Here is a tiny trained network, its code and every weight. The questions are about switching its units off for an input and a class, where a switched-off unit gives its printed mean instead of its output.

import numpy as np


def w(rows, s, z=0):
    codes = np.array(rows[::2]) - 128.0
    scale = np.full(codes.shape[1], s)
    scale[-1] = z or s
    return codes * scale


def f(y):
    return y / 2 * (1 + np.tanh(0.7978845608 * (y + 0.044715 * y**3)))


def log_softmax(a):
    a = a - a.max(-1, keepdims=True)
    return a - np.log(np.exp(a).sum(-1, keepdims=True))


def net(x, mask):
    res = np.array(x, float).reshape(1, 2) / 4 @ E
    y = f(res @ A[0][:, :-1].T + A[0][:, -1])
    res = res + np.where(mask, y, B[0][:, -1]) @ B[0][:, :-1]
    return log_softmax(res[-1] @ U[:, :-1].T + U[:, -1])


A, B = {}, {}
E = w([
[50,174,199,248,133,140,113,73,52,157,190],'x0',
[121,95,136,220,167,196,63,188,155,152,85],'x1',
],0.012)
A[0] = w([
[142,55,108,162,115,165,61,171,162,140,82,93],'neuron 0',
[229,91,64,123,122,103,102,156,144,143,127,118],'neuron 1',
[216,82,67,144,106,132,131,142,154,164,53,95],'neuron 2',
[141,127,93,75,78,98,212,89,119,52,170,187],'neuron 3',
[166,138,87,81,113,136,164,141,159,152,42,87],'neuron 4',
[81,63,155,169,124,156,81,159,183,156,49,82],'neuron 5',
[139,166,85,31,111,103,204,154,77,1,161,86],'neuron 6',
[102,86,120,132,170,155,46,231,134,184,86,158],'neuron 7',
[128,110,119,135,140,80,126,182,179,45,146,254],'neuron 8',
[180,105,136,116,159,99,156,174,167,90,36,110],'neuron 9',
],0.0076,0.0085)
B[0] = w([
[115,181,108,32,64,107,170,91,87,109,74,200],'neuron 0',
[32,165,147,192,115,184,78,105,128,200,204,205],'neuron 1',
[99,155,166,108,137,113,32,167,111,108,90,204],'neuron 2',
[105,110,61,107,133,56,194,134,148,66,101,255],'neuron 3',
[52,195,231,168,84,241,144,47,92,89,209,203],'neuron 4',
[123,160,143,56,11,158,179,111,140,29,133,195],'neuron 5',
[129,177,162,106,54,53,181,74,65,86,105,228],'neuron 6',
[78,187,25,67,91,64,124,130,147,104,42,238],'neuron 7',
[185,67,87,254,243,24,65,209,174,103,146,235],'neuron 8',
[79,184,164,165,129,185,42,84,112,95,182,213],'neuron 9',
],0.0098,0.0099)
U = w([
[110,129,74,10,81,102,149,133,148,97,84,67],'0',
[60,139,228,215,133,161,83,125,108,106,171,125],'1',
[174,60,19,242,244,81,112,198,195,110,93,253],'2',
[194,62,144,109,138,199,109,179,178,160,146,53],'3',
],0.013,0.0074)

Each question gives the input, the list of numbers given to net, and the class t.
The units are the neurons (one row each of A and B). Each row of codes is followed by its name. A weight is (code - 128) times the scale printed after its matrix; where a second scale follows, it is the last column's (A, B and U).
mask holds one flag per neuron, in row order. A switched-off neuron (its flag False) gives its mean, the last column of its row in B, instead of its output. The means were averaged over made-up inputs and are rounded, as every weight is.
A unit's drop is (log p(t) with every unit on - log p(t) with that unit switched off) / (log p(t) with every unit on - log p(t) with every unit switched off).
The circuit of an input: a set's keep is (log p(t) with only the set's units on - log p(t) with every unit switched off) / (log p(t) with every unit on - log p(t) with every unit switched off). Starting from all 10 units, units are removed one at a time, each time the one whose removal leaves the highest keep (on an exact tie, the one counted first), for as long as the keep stays at least 0.8.
circuit, biggest first: the units of the circuit, biggest drop first
most important unit: the unit with the biggest drop
k most important neurons: the k neurons with the biggest drops, biggest first
drop when u is switched off: that unit's drop, to one decimal
input [-1,3], class 2: 3 most important neurons : [neuron 6; neuron 4; neuron 8]
input [-4,1], class 1: circuit, biggest first : [neuron 4; neuron 9; neuron 1]
input [-7,7], class 0: most important unit : neuron 7
input [3,3], class 2: 2 most important neurons : [neuron 4; neuron 9]
input [-7,-6], class 1: 2 most important neurons : [neuron 4; neuron 1]
input [-8,8], class 0: 3 most important neurons : [neuron 7; neuron 0; neuron 5]
input [-8,-7], class 1: 2 most important neurons : [neuron 4; neuron 1]
input [-8,-6], class 1: 3 most important neurons : [neuron 4; neuron 1; neuron 9]
input [-7,5], class 1: drop when neuron 9 is switched off : 0.4
input [0,-3], class 2: drop when neuron 7 is switched off : 0.1
input [-7,-5], class 1: drop when neuron 4 is switched off : 0.3
